Look-ups in named tables: a row name and a column name give one cell, copied from the table.

Table dunufi
,dola,finat,lugafi,tubilak,dife,leta
gotot,75,203,94,66,181,157
nof,205,76,95,183,166,59
miv,207,198,77,139,151,70
pilemu,48,191,123,31,191,157

nof, tubilak => 183
pilemu, finat => 191
gotot, lugafi => 94
pilemu, lugafi => 123
nof, leta => 59
gotot, leta => 157
nof, dife => 166
miv, lugafi => 77
miv, tubilak => 139
miv, dife => 151
nof, lugafi => 95

pef.csv
,raluda,volof,lufus,kadigo,mevar,milef,murosip,bav,vad
bek,147,97,142,148,108,139,128,112,144
muf,149,182,60,100,200,98,113,119,135
pok,161,100,122,137,85,177,138,105,138
mizil,115,145,114,106,115,193,105,152,82
tutukes,138,156,109,99,93,195,123,126,113

volof of tutukes = 156
murosip of muf = 113
bav of mizil = 152
vad of pok = 138
mevar of tutukes = 93
kadigo of tutukes = 99
mevar of mizil = 115
bav of muf = 119
vad of muf = 135
kadigo of mizil = 106
bav of pok = 105
lufus of bek = 142
milef of mizil = 193
Which row has the largest milef? tutukes

tideb
cols = gofub, padage, gomudul, sus, vut, padurok
malupoz: [6.59, 3.87, -2.93, 0.96, 0.08, 6.51]
lekas: [1.45, -9.41, 0.17, -4.20, 0.81, -9.14]
mefano: [0.43, 1.10, 4.96, 1.85, -6.80, -3.86]
rara: [-3.08, 5.73, -4.48, -6.76, -0.56, -8.34]
maluv: [-0.31, -0.13, 6.01, 0.54, 1.51, 8.58]
subazo: [-5.43, -0.50, 3.85, 9.73, 2.12, 9.85]
besa: [7.44, 3.17, 2.75, -0.60, -3.06, 6.26]

What is the vut of rara in tideb? -0.56
What is the padurok of maluv in tideb? 8.58
What is the padurok of lekas in tideb? -9.14
What is the padurok of malupoz in tideb? 6.51
What is the gomudul of lekas in tideb? 0.17
What is the padage of mefano in tideb? 1.10
What is the padage of rara in tideb? 5.73
What is the vut of maluv in tideb? 1.51
What is the gofub of rara in tideb? -3.08
What is the sus of subazo in tideb? 9.73
What is the padurok of rara in tideb? -8.34
What is the vut of besa in tideb? -3.06

mig:
fields: miz, zuko, bovuz, takarif, vesus, san, pov, tuli, fedomus
kagu: [74, 177, 62, 66, 211, 188, 84, 73, 204]
zekiris: [154, 184, 108, 109, 202, 89, 212, 100, 105]
rimi: [85, 191, 198, 141, 145, 145, 65, 202, 168]
zami: [86, 59, 134, 96, 136, 159, 201, 124, 138]
fasef: [157, 167, 56, 127, 187, 201, 70, 70, 204]
ris: [141, 55, 194, 144, 179, 132, 145, 181, 121]
dinezu: [217, 191, 125, 179, 121, 102, 118, 129, 105]
laf: [136, 149, 210, 173, 141, 97, 59, 213, 99]
votezo: [182, 89, 142, 186, 198, 171, 71, 161, 158]

zami, zuko: 59
kagu, takarif: 66
dinezu, pov: 118
rimi, vesus: 145
ris, san: 132
ris, tuli: 181
kagu, bovuz: 62
ris, takarif: 144
dinezu, zuko: 191
fasef, bovuz: 56
laf, bovuz: 210
votezo, fedomus: 158
laf, zuko: 149
votezo, pov: 71

zimegab =
|  | zin | vutod | non | boz | savebe | zezedob | sug | kefati |
|---|---|---|---|---|---|---|---|---|
| bepibun | 156 | 191 | 29 | 158 | 31 | 141 | 125 | 114 |
| robemem | 115 | 173 | 148 | 16 | 172 | 126 | 223 | 131 |
| kotufe | 99 | 119 | 98 | 111 | 135 | 210 | 154 | 155 |
| gira | 190 | 157 | 109 | 162 | 175 | 78 | 119 | 190 |
| ros | 57 | 151 | 129 | 164 | 123 | 76 | 99 | 159 |
| dez | 197 | 53 | 161 | 125 | 126 | 105 | 77 | 21 |
| zogem | 113 | 175 | 143 | 31 | 166 | 131 | 227 | 136 |
| nufa | 75 | 164 | 99 | 166 | 105 | 80 | 103 | 158 |
| daveti | 169 | 134 | 96 | 151 | 89 | 117 | 101 | 81 |
| rad | 134 | 166 | 159 | 70 | 180 | 111 | 203 | 162 |

ros, zezedob => 76
robemem, zin => 115
daveti, zezedob => 117
kotufe, non => 98
gira, non => 109
nufa, zin => 75

Table lezimev
	kar	vunevu	kot	nezukog
ririda	143	208	165	183
taz	145	192	145	188
torak	114	192	49	233
bib	167	192	165	213
petavuv	197	192	190	190
kef	165	192	176	223
tofuso	145	195	199	145
menos	145	149	144	157
bor	167	178	225	131

petavuv, vunevu -> 192
tofuso, nezukog -> 145
ririda, nezukog -> 183
ririda, vunevu -> 208
bib, kar -> 167
tofuso, vunevu -> 195
petavuv, nezukog -> 190
petavuv, kar -> 197
torak, kar -> 114
ririda, kar -> 143
taz, kar -> 145
petavuv, kot -> 190
tofuso, kot -> 199
taz, nezukog -> 188
taz, kot -> 145
torak, nezukog -> 233
torak, kot -> 49
menos, nezukog -> 157
ririda, kot -> 165
bor, kot -> 225

ropidet.tsv
	sosek	luvim	mut
mib	102	169	187
fil	208	123	94
bimi	143	105	139
fepu	95	174	62
puf	168	96	86
lodemep	193	135	165
fik	109	187	171
fad	133	223	188
tiku	72	101	155
zekolid	174	134	194

luvim of zekolid = 134
sosek of puf = 168
sosek of zekolid = 174
mut of mib = 187
mut of fad = 188
sosek of mib = 102
luvim of fepu = 174
mut of zekolid = 194
mut of fik = 171
sosek of bimi = 143
luvim of tiku = 101
Which row has the largest sosek? fil

gomat.csv
,zon,vaf,vabi,bub,badip,vigovef,toz,mol,pep
magepe,3259,5948,5816,6005,6434,9002,5948,1969,8782
zotevud,7766,4987,7050,3888,7754,7682,3532,5871,6639
famuk,5582,7822,4215,7732,6277,7705,5373,4768,7214
sezuk,6290,6313,4346,6313,6851,6313,4473,5109,7180
zedepe,6504,7746,4463,7192,7064,7911,4162,5263,7191
fupe,5635,4820,8122,5456,6313,4515,8780,7263,6313
natoka,7304,7361,5011,6432,6313,7781,6313,5932,6921
gad,6313,4993,8516,6313,6493,4988,6711,6313,5350
futoza,5987,4709,8301,6313,5550,4558,8396,7501,5310
sirorer,6313,6922,6313,5538,7703,7374,3494,6656,6354
kunago,8773,5465,6313,4367,7430,6057,4890,7516,6313
girud,3798,5253,7232,6544,4944,5392,9273,5391,6541
pipepe,5610,6313,8092,5457,5261,4523,8775,7270,5361

zotevud, toz => 3532
magepe, pep => 8782
natoka, vaf => 7361
girud, vigovef => 5392
futoza, mol => 7501
girud, toz => 9273
girud, badip => 4944
sezuk, zon => 6290
sirorer, zon => 6313
natoka, bub => 6432
zotevud, bub => 3888
kunago, bub => 4367
famuk, badip => 6277
sezuk, mol => 5109
famuk, pep => 7214
fupe, vaf => 4820

